What can hang from each mark
guti: leguzaz
lusim: gogevuf guti sulop
sulop: leguzaz
buge: penaz
gogevuf: fadun sulop
sepir: gogevuf lusim penaz zoka
zoka: gogevuf sepir
zavi: guver lusim
penaz: lusim
leguzaz: zavi
fadun: buge
guver: buge fadun zavi

Every row comes from one small tree of marks. Brackets hold a mark, then the marks that hang from it, in alphabetical order. Every link used is in the known rows. Which tree was each row made from?
Known rows
(penaz (lusim (gogevuf fadun (sulop leguzaz)))): 0.52  0.72  -0.22  -1.67  -0.79  -1.97  -0.58  1.80  -2.84  -4.35  4.90  -3.02  -7.11  -2.19  1.80  1.87  2.60  1.72  -1.66  3.02  1.67  -1.51  -2.58  5.08  4.58  1.98  -2.42  4.03  -3.54
(zavi (lusim (gogevuf (fadun buge)) (guti leguzaz) sulop)): -3.81  2.35  -1.55  3.98  5.68  3.79  -0.95  0.06  -0.32  -2.63  2.18  -3.24  -4.64  -2.09  4.39  5.03  5.00  3.53  -1.03  2.21  1.52  -1.02  -0.39  1.69  1.53  -0.70  -5.53  1.78  -2.86
(fadun (buge penaz)): 3.64  1.44  -1.64  2.39  4.04  -3.53  -0.29  -1.59  1.21  -0.66  2.29  -1.43  -5.32  -0.30  1.54  -1.57  4.23  4.27  -0.15  0.97  1.76  -1.58  -0.69  0.52  1.52  0.93  -2.03  7.25  1.16
(sulop (leguzaz (zavi (guver (buge penaz) fadun)))): -0.53  3.00  -2.88  -0.83  2.34  -1.34  -0.39  -0.87  0.95  -1.03  4.81  -1.04  -4.63  -2.77  -1.08  -4.13  3.49  3.09  -1.07  -0.37  1.75  -2.68  0.69  1.56  1.01  -2.12  -1.37  5.59  2.26
(sepir (gogevuf fadun sulop) penaz zoka): 2.31  3.96  -3.23  -2.14  -1.12  -5.60  1.16  0.07  -1.89  -2.84  5.17  -1.06  -5.23  -2.75  3.79  2.04  6.58  1.82  0.08  1.70  1.63  -0.09  -2.79  3.53  2.28  3.29  -2.42  3.89  1.06
(zavi (guver (buge (penaz (lusim gogevuf))) fadun)): -2.54  3.68  1.62  0.51  1.57  -3.58  -2.75  -2.52  -0.57  1.14  5.77  -3.32  -2.42  0.44  0.06  1.62  1.00  4.96  -3.34  2.88  0.01  -2.15  -1.53  2.48  3.05  -2.58  -3.28  4.58  2.68
(leguzaz (zavi (guver (buge penaz)) (lusim gogevuf))): -0.49  2.83  -3.77  1.14  3.86  -3.65  -1.30  -1.18  0.79  0.22  4.62  -3.17  -2.68  -0.83  0.48  -0.48  3.30  4.05  -2.46  -1.90  1.03  -2.99  1.14  1.42  -0.14  -1.67  -3.85  2.21  1.01
(leguzaz zavi): 1.79  1.02  -5.57  0.69  2.58  -3.32  1.09  -0.50  -0.30  -2.54  4.15  0.12  -4.30  -0.88  1.14  -2.94  3.81  -0.01  -1.02  -1.92  -0.22  -2.81  0.36  3.67  1.49  0.02  -2.96  6.42  -0.70
(zoka (gogevuf fadun sulop)): 4.08  2.41  -1.99  -1.24  3.40  -3.13  -1.58  0.52  0.63  -2.93  5.45  -1.94  -6.04  -0.03  1.13  -0.56  3.66  -0.67  -1.45  2.58  1.18  -2.33  -0.81  6.58  2.74  1.04  -2.88  5.54  -2.46
(zavi guver lusim): 0.41  1.28  -4.49  0.03  2.99  -4.56  0.21  -1.45  1.30  -1.31  3.48  -1.74  -4.61  1.15  1.58  -1.35  4.11  1.82  -2.39  -3.44  0.44  -1.25  1.28  3.71  0.46  0.21  -5.23  4.03  -0.25
(penaz (lusim guti (sulop leguzaz))): -3.78  -1.68  -2.34  0.66  0.90  0.11  0.48  0.65  -1.31  -4.07  2.49  -3.16  -6.71  0.35  1.83  1.23  1.79  0.63  0.19  0.54  -0.61  -1.61  -0.18  3.02  3.82  0.07  -4.97  5.51  -0.86
(sepir penaz): 1.15  1.57  -4.37  0.68  2.29  -4.26  0.24  0.24  0.89  -1.41  5.17  0.10  -4.92  -2.37  2.03  -1.60  4.86  1.06  0.03  -0.95  -0.34  -1.42  0.36  1.55  1.10  1.38  -2.17  5.63  0.69
(sepir lusim (zoka gogevuf)): 3.00  1.35  -3.29  -0.58  -0.01  -3.73  0.88  -4.29  0.49  -4.58  1.66  -3.62  -7.71  1.34  3.47  0.02  4.73  -0.38  -2.32  -2.06  -1.61  0.15  -0.89  4.71  3.23  1.71  -4.05  4.76  0.67
(guver (buge penaz)): 1.80  3.23  0.02  0.94  2.55  -4.33  -1.88  -1.48  0.90  0.11  4.75  -1.12  -4.36  -1.43  -0.13  -1.94  2.74  3.85  -0.83  -0.20  0.52  -2.44  0.04  1.16  2.66  0.33  -1.28  6.43  0.96
(penaz (lusim guti (sulop (leguzaz (zavi guver))))): -4.65  -2.76  -5.79  0.35  1.97  0.26  1.92  0.89  -0.59  -4.56  1.74  -3.23  -4.85  1.87  0.99  -0.56  2.32  -0.19  -0.45  -0.73  0.12  -2.83  1.53  4.53  1.45  -2.41  -5.85  4.68  0.59
(zoka (gogevuf (fadun buge) sulop)): 5.57  2.80  -2.21  0.15  5.47  -1.71  -1.69  0.33  2.30  -2.49  3.70  -1.36  -6.20  0.23  1.97  -0.48  5.10  1.26  -0.75  3.80  2.44  -1.66  -0.72  5.90  2.40  1.80  -2.67  5.54  -1.47
(penaz (lusim (gogevuf fadun) sulop)): -3.38  2.59  0.64  2.24  1.31  -1.61  -0.53  1.35  -2.75  -2.09  4.49  -4.03  -3.70  1.18  3.06  2.80  2.46  0.84  -2.77  2.78  -1.21  -1.32  -2.51  4.62  3.75  -0.89  -4.28  4.28  -2.79
(sepir gogevuf): 1.52  1.81  -2.55  0.17  -0.71  -4.70  1.12  -1.41  -1.91  -2.22  3.27  -1.81  -7.48  -0.62  2.30  1.48  3.72  1.90  -2.03  -1.14  -1.51  -1.58  -1.04  3.00  3.02  1.95  -4.38  6.23  -0.80
(buge (penaz (lusim gogevuf (guti (leguzaz zavi)) sulop))): -4.12  -2.15  -1.88  3.68  2.94  0.45  0.05  -0.90  -3.71  -2.74  2.78  -4.63  -3.53  -1.53  1.97  3.71  -0.07  1.79  0.22  2.27  0.80  -4.38  -0.04  1.18  1.98  -3.82  -3.73  3.77  -0.65
(guti (leguzaz (zavi guver))): 0.67  -0.64  -5.56  0.57  3.16  -2.26  1.90  -2.04  0.30  -3.27  2.14  -0.65  -4.71  -1.49  1.09  -2.42  3.10  1.16  -1.02  -2.76  1.43  -3.59  2.55  4.28  -0.06  -2.22  -3.24  4.94  -0.66
(sepir gogevuf (penaz lusim)): 0.57  0.88  -1.61  1.16  -0.54  -4.82  0.85  0.17  -1.57  -0.73  4.05  -1.47  -7.05  -1.72  3.46  1.70  2.85  1.32  -1.24  0.26  0.01  -1.52  -1.00  1.77  2.72  1.51  -1.84  4.22  1.19
(fadun (buge (penaz (lusim (gogevuf sulop))))): 3.67  0.06  -0.73  1.29  2.52  -4.91  -1.75  -0.98  -1.80  -1.00  3.16  -2.92  -3.96  -0.17  1.61  3.01  2.39  5.35  0.35  4.33  2.41  -2.33  -2.05  1.93  3.38  1.48  -2.16  5.37  0.45
(guti (leguzaz zavi)): 1.80  0.06  -4.56  1.33  2.99  -1.64  1.25  -1.67  -0.77  -3.04  2.99  0.12  -5.42  -3.54  1.67  -2.36  2.73  0.58  -0.10  -2.02  1.39  -3.63  1.55  2.95  1.26  -0.87  -1.51  5.42  -1.86
(zavi (guver fadun)): -0.91  2.67  -3.65  -0.83  2.04  -3.74  0.05  -2.16  0.36  -1.32  4.99  -0.65  -3.38  1.01  0.52  -1.24  4.17  1.74  -2.37  -0.43  -0.87  -1.33  -0.31  4.37  1.55  -1.16  -4.88  6.74  1.12
(sepir (gogevuf sulop) lusim penaz zoka): 3.12  1.66  -5.09  -2.13  -3.74  -7.25  1.81  -1.51  -3.44  -3.94  2.41  -1.16  -5.88  -2.06  3.93  3.76  7.58  1.83  0.50  -1.79  -0.53  0.11  -1.92  2.43  3.48  4.13  -1.86  3.61  2.06
(sulop (leguzaz (zavi (guver buge) (lusim guti)))): -2.29  0.75  -6.35  -0.90  3.50  0.71  0.07  -0.01  2.71  -2.97  3.35  -0.97  -5.62  -1.40  0.35  -2.20  4.07  2.16  -1.52  -3.64  1.52  -2.33  2.86  3.01  0.58  -0.45  -5.00  2.72  0.93
(guver (buge penaz) (zavi (lusim gogevuf guti sulop))): -6.70  4.30  -1.42  1.49  3.68  -0.55  -3.91  -0.16  -0.03  2.21  5.10  -3.06  -2.40  -1.47  1.45  3.80  3.31  4.07  0.32  1.75  -1.69  -2.97  -0.38  -0.31  3.12  -0.14  -5.70  0.99  0.09
(sulop (leguzaz (zavi guver))): 0.48  -0.65  -6.73  -1.16  1.42  -2.21  2.48  -0.14  0.80  -4.37  2.45  -1.50  -6.76  -0.81  0.64  -3.83  4.33  0.62  -1.29  -3.00  0.55  -2.44  1.59  4.11  0.31  -0.28  -4.16  5.71  -0.30
(zoka (gogevuf fadun sulop) (sepir penaz)): 4.44  2.87  -4.06  -0.29  5.71  -3.56  -1.49  2.00  2.82  -2.49  6.82  -3.64  -4.77  -1.10  2.95  -0.44  2.93  -1.16  -0.33  4.26  0.80  -2.02  -0.55  6.42  -0.34  1.15  -1.21  3.28  -1.39

Which tree is each row?
-3.48  5.62  -2.85  0.44  4.07  -2.62  -2.32  -0.84  0.76  1.16  5.14  -0.90  -1.03  0.25  0.73  0.10  4.40  2.77  -1.46  -1.37  -0.80  -1.27  1.14  2.74  1.70  -1.47  -4.64  3.25  0.65 => (zavi (guver buge fadun) (lusim sulop))
-1.40  4.31  2.57  1.20  1.41  -2.89  -3.33  -2.21  -1.66  1.23  6.70  -2.52  -3.21  -1.72  0.58  1.78  0.61  4.49  -2.47  3.51  0.00  -2.17  -2.55  1.19  4.36  -1.19  -1.56  4.89  1.43 => (guver (buge (penaz (lusim gogevuf))) fadun)
-3.60  -0.60  -2.21  1.70  2.21  -1.72  -0.25  -0.22  -1.37  -2.39  3.31  -2.36  -3.49  2.39  1.97  1.89  1.55  0.46  -0.46  1.06  -1.18  -2.19  -0.30  3.77  3.69  -0.93  -5.49  5.83  -0.02 => (penaz (lusim guti sulop))
-3.83  3.41  -1.08  1.38  0.79  -2.51  0.48  0.32  -1.64  -2.22  5.04  -4.03  -2.93  -0.58  4.92  2.68  4.23  1.06  -1.01  3.02  -0.43  0.31  -3.11  2.91  2.21  0.10  -3.90  2.56  0.41 => (sepir (penaz (lusim (gogevuf fadun) sulop)) zoka)
-5.76  7.67  -0.27  1.08  3.28  -0.06  -3.46  1.78  0.34  2.07  5.81  -1.51  -2.74  -2.07  2.61  2.04  4.95  2.34  -1.64  1.50  -1.50  -1.79  -1.07  2.75  3.63  0.69  -4.13  0.07  -2.99 => (guver buge (zavi (lusim (gogevuf fadun) sulop)))
-4.40  -0.78  -0.46  2.60  1.70  -2.03  -0.90  -0.56  -2.93  -1.83  3.90  -5.52  -3.43  1.90  1.74  4.63  0.77  2.56  -0.77  3.08  -1.28  -2.52  -1.88  1.53  3.20  -1.80  -5.77  5.06  0.37 => (buge (penaz (lusim gogevuf guti sulop)))
-1.78  2.19  -1.71  0.53  2.94  -2.64  -1.10  0.18  1.11  -0.60  2.62  -4.07  -5.38  -1.12  0.35  -1.15  3.58  3.91  -0.07  -2.35  1.32  -1.67  1.91  0.17  0.89  -0.47  -3.24  2.90  0.04 => (zavi (guver (buge penaz)) (lusim (sulop leguzaz)))
0.07  3.24  -1.49  1.52  0.55  -2.12  0.30  0.19  -1.18  -4.48  3.72  -4.96  -4.84  1.17  4.26  2.55  3.84  0.80  -4.80  0.64  -3.01  -0.38  -3.02  6.13  2.23  0.67  -2.93  3.36  -2.95 => (zoka (sepir (lusim (gogevuf fadun))))
4.63  1.50  -0.57  -0.12  2.83  -1.77  -0.44  1.51  0.19  -2.89  2.93  -1.57  -7.09  -2.74  1.14  -1.68  5.44  4.00  0.88  3.09  4.58  -1.29  -1.75  1.94  2.48  2.28  -0.02  6.25  -1.10 => (gogevuf (fadun (buge penaz)) (sulop leguzaz))
-3.64  0.74  -6.34  2.37  6.27  2.72  0.67  -1.82  0.39  -2.53  1.56  -0.43  -1.69  -0.31  1.72  0.92  4.98  2.41  0.65  1.30  1.11  -2.82  1.76  3.01  0.09  -3.80  -5.33  5.08  1.66 => (lusim (guti (leguzaz (zavi (guver (fadun buge))))) sulop)
-6.66  1.36  -3.48  0.23  2.17  1.77  0.47  1.71  -0.43  -4.48  3.44  -5.45  -5.86  0.53  2.67  3.45  5.11  1.65  -2.73  -0.13  -0.64  -0.39  -0.35  3.71  1.09  -0.80  -8.39  2.06  -2.30 => (zavi guver (lusim (gogevuf fadun) guti (sulop leguzaz)))
-1.76  5.54  -1.53  1.71  4.41  0.39  -1.84  0.53  1.61  1.06  4.02  -0.61  -5.14  -1.87  3.99  0.97  6.16  3.26  -2.21  2.23  0.72  -0.77  -2.09  2.61  2.34  2.17  -4.11  1.31  -2.13 => (guver (zavi (lusim (gogevuf (fadun buge)))))
-2.60  1.18  -2.26  -0.47  -0.01  2.36  1.40  -0.95  -0.06  -7.31  1.11  -5.56  -8.89  1.11  4.14  1.73  5.82  -1.59  -1.83  0.19  -1.20  0.84  -1.68  4.88  3.66  0.53  -5.54  3.74  -0.48 => (sepir (lusim guti (sulop leguzaz)) (zoka (gogevuf fadun)))
-0.82  -2.60  -5.59  -1.74  0.22  -0.80  0.32  0.87  -3.02  -5.52  4.21  -2.27  -5.85  -1.82  0.95  2.42  1.94  1.20  0.19  1.67  0.90  -3.38  -0.77  4.23  3.66  0.97  -4.48  4.33  -1.25 => (penaz (lusim (gogevuf (sulop (leguzaz zavi))) guti))
-2.20  0.00  -3.25  1.30  2.80  0.33  -0.64  -2.38  -1.11  -3.15  3.77  -2.83  -6.25  -3.16  2.87  4.05  2.63  2.76  -1.41  -1.03  0.09  -2.10  0.51  1.57  1.85  0.15  -5.85  2.48  -2.40 => (zavi (lusim gogevuf (guti leguzaz)))
6.20  2.33  -0.43  1.04  5.77  -2.48  -2.12  0.09  1.83  -1.34  3.75  -2.66  -5.99  -0.11  1.43  -0.82  4.27  2.26  -0.36  4.77  3.76  -2.19  -1.32  3.80  1.83  0.74  -1.30  6.02  -0.35 => (zoka (gogevuf (fadun (buge penaz)) sulop))
-2.34  0.33  -4.76  1.94  1.97  -1.85  0.49  -0.29  -0.93  -4.69  1.88  -4.41  -3.18  3.22  3.30  3.02  3.39  0.03  -1.17  -0.63  -4.08  -1.33  -0.47  4.93  2.22  -0.32  -4.91  4.68  -0.85 => (zoka (sepir (lusim guti sulop)))
-5.98  3.51  -2.10  1.18  4.62  1.51  -3.06  -0.83  1.21  1.15  3.48  0.10  -3.68  -3.61  2.01  1.78  3.06  2.61  1.43  -0.47  -0.12  -3.32  2.27  1.28  3.41  -0.23  -3.95  0.52  -1.35 => (guver buge (zavi (lusim (guti leguzaz) sulop)))
2.32  2.02  2.76  3.40  3.97  -1.68  -0.79  0.07  0.84  -0.03  2.88  -1.89  -5.13  0.72  2.45  -1.76  2.70  3.24  -2.05  3.57  3.87  -1.11  -2.38  2.42  2.65  -0.44  -0.12  6.03  0.70 => (gogevuf (fadun (buge (penaz lusim))))
3.24  1.58  -5.17  1.19  5.66  -3.54  -0.34  -0.37  3.80  -2.04  5.40  -4.32  -6.23  -0.61  3.53  -1.11  1.78  -0.78  -0.54  1.66  -1.59  -1.89  0.62  4.19  -1.23  0.97  -2.72  3.66  0.01 => (zoka gogevuf (sepir penaz))
-0.34  0.41  -5.41  -1.15  2.08  -3.28  -1.69  -0.53  -1.91  -3.15  5.49  -2.04  -3.67  -0.79  1.50  4.63  3.88  2.54  -0.51  0.07  -0.19  -2.05  -0.75  3.23  2.80  2.00  -6.68  3.47  -1.72 => (zavi (lusim (gogevuf sulop) guti))
-3.06  4.12  -1.11  0.23  2.99  -1.64  -1.93  -0.28  0.43  0.43  4.34  -3.15  -4.24  -2.08  0.15  -0.86  3.79  3.84  -0.32  -0.77  1.09  -1.31  0.84  -0.11  1.35  -1.45  -2.74  3.20  0.89 => (zavi (guver (buge penaz) fadun) (lusim (sulop leguzaz)))
-3.59  -1.58  -1.20  2.34  2.67  -0.01  -0.12  -1.14  -1.81  -2.86  2.18  -2.26  -4.63  -0.26  2.39  2.66  0.71  1.10  0.40  0.85  0.37  -2.87  0.88  3.11  3.48  -1.85  -4.02  4.71  -1.20 => (penaz (lusim (guti leguzaz) sulop))
0.87  -1.42  -3.43  0.43  1.64  -3.19  0.08  -0.22  -1.60  -2.99  3.89  -3.22  -5.69  -2.85  4.08  5.35  -0.03  2.17  1.14  3.41  1.39  -3.13  -0.10  3.89  1.47  0.91  -1.56  2.09  0.11 => (zoka (sepir (gogevuf sulop) (penaz (lusim (guti leguzaz)))))
-1.91  -0.86  -5.42  1.24  2.60  0.84  0.80  -1.89  -1.67  -4.58  3.59  -1.84  -5.13  -3.01  1.95  2.33  2.64  1.53  -1.02  -0.20  -0.32  -3.77  0.55  2.92  1.54  -1.38  -5.22  4.44  -1.55 => (lusim gogevuf (guti (leguzaz zavi)))
-4.36  -0.75  -5.66  -0.18  2.60  -0.33  0.87  0.32  0.63  -3.90  2.15  -3.71  -6.00  0.91  1.61  0.91  4.49  1.36  -0.49  -2.72  -0.32  -1.03  1.77  2.57  0.80  -0.25  -7.53  3.47  -0.65 => (zavi guver (lusim guti (sulop leguzaz)))
-4.12  1.48  -5.25  0.78  4.79  2.19  -0.10  -0.38  1.43  -2.43  2.01  -2.26  -4.88  0.13  2.10  1.30  6.10  3.21  -0.09  0.26  0.75  -0.11  0.75  1.58  0.89  -0.44  -6.88  3.87  1.20 => (zavi (guver (fadun buge)) (lusim guti (sulop leguzaz)))
2.41  3.25  -1.01  2.06  4.18  -2.45  -1.18  -2.19  0.42  0.23  4.04  -0.61  -4.18  -1.22  1.30  -1.43  4.38  4.17  -0.35  2.56  1.57  -1.17  -1.76  0.29  1.95  -0.06  -1.70  7.59  1.98 => (guver (fadun (buge penaz)))
6.30  2.66  -0.70  0.10  2.29  -3.04  -0.64  -2.25  0.65  -3.56  1.20  -3.57  -6.25  1.00  3.20  0.40  6.37  2.16  -0.86  2.71  3.15  0.18  -2.65  4.10  3.02  1.69  -1.02  4.69  1.26 => (sepir lusim (zoka (gogevuf (fadun (buge penaz)) sulop)))
-2.93  -0.19  3.19  2.59  2.02  1.06  -0.90  -1.11  -2.11  -2.63  4.23  -4.43  -5.94  -1.67  2.55  3.32  0.19  2.86  -2.67  4.01  2.48  -2.65  -2.24  2.43  3.09  -2.63  -2.60  4.03  -1.20 => (buge (penaz (lusim (gogevuf fadun) (guti leguzaz))))
-0.80  -2.09  -2.07  -0.45  1.02  -1.76  -1.19  -1.76  -3.18  -4.00  3.87  -2.24  -4.88  -1.99  1.64  5.49  0.61  2.96  0.07  2.64  1.13  -3.53  -0.35  4.13  4.24  0.15  -4.31  3.98  -1.79 => (penaz (lusim (gogevuf sulop) (guti leguzaz)))
-0.10  4.58  -0.90  1.28  4.11  -1.78  -1.95  -1.78  1.25  2.60  4.30  0.68  -3.87  -1.97  1.51  -1.87  4.79  3.96  0.49  3.71  0.99  -1.87  -2.01  0.24  2.74  0.50  -1.57  5.81  2.09 => (guver (fadun (buge penaz)) zavi)
-0.61  2.41  -3.69  0.37  1.86  0.84  0.87  1.89  -1.10  -3.81  4.84  -2.66  -7.49  -3.95  2.79  -1.02  4.73  0.30  -2.89  -1.27  1.32  -1.33  -1.13  2.77  1.26  0.80  -3.20  2.33  -3.91 => (sulop (leguzaz (zavi (lusim (gogevuf fadun)))))
-5.30  1.56  -1.18  2.11  2.54  2.21  -0.23  -0.02  -2.30  -4.24  3.78  -3.67  -4.51  -1.60  2.90  4.77  3.53  1.66  -1.44  2.31  -1.00  -2.15  -0.98  3.50  2.64  -1.77  -5.84  4.04  -3.24 => (lusim (gogevuf fadun) (guti leguzaz) sulop)
3.17  0.27  0.51  3.04  3.63  -3.39  -0.52  -1.54  0.68  -0.01  2.17  -1.92  -5.23  0.69  2.01  -1.39  2.00  4.00  -0.63  2.17  2.76  -1.69  -1.18  1.17  2.54  0.27  -1.03  6.43  1.63 => (fadun (buge (penaz lusim)))
-2.16  5.07  1.53  -1.48  1.11  -4.02  -5.10  -0.98  -2.04  3.18  7.45  -0.38  -1.71  -2.87  -0.14  2.51  1.32  4.49  0.24  5.76  0.57  -3.63  -2.74  2.17  5.74  0.38  -0.98  3.00  1.02 => (guver (buge (penaz (lusim (gogevuf sulop)))) fadun zavi)
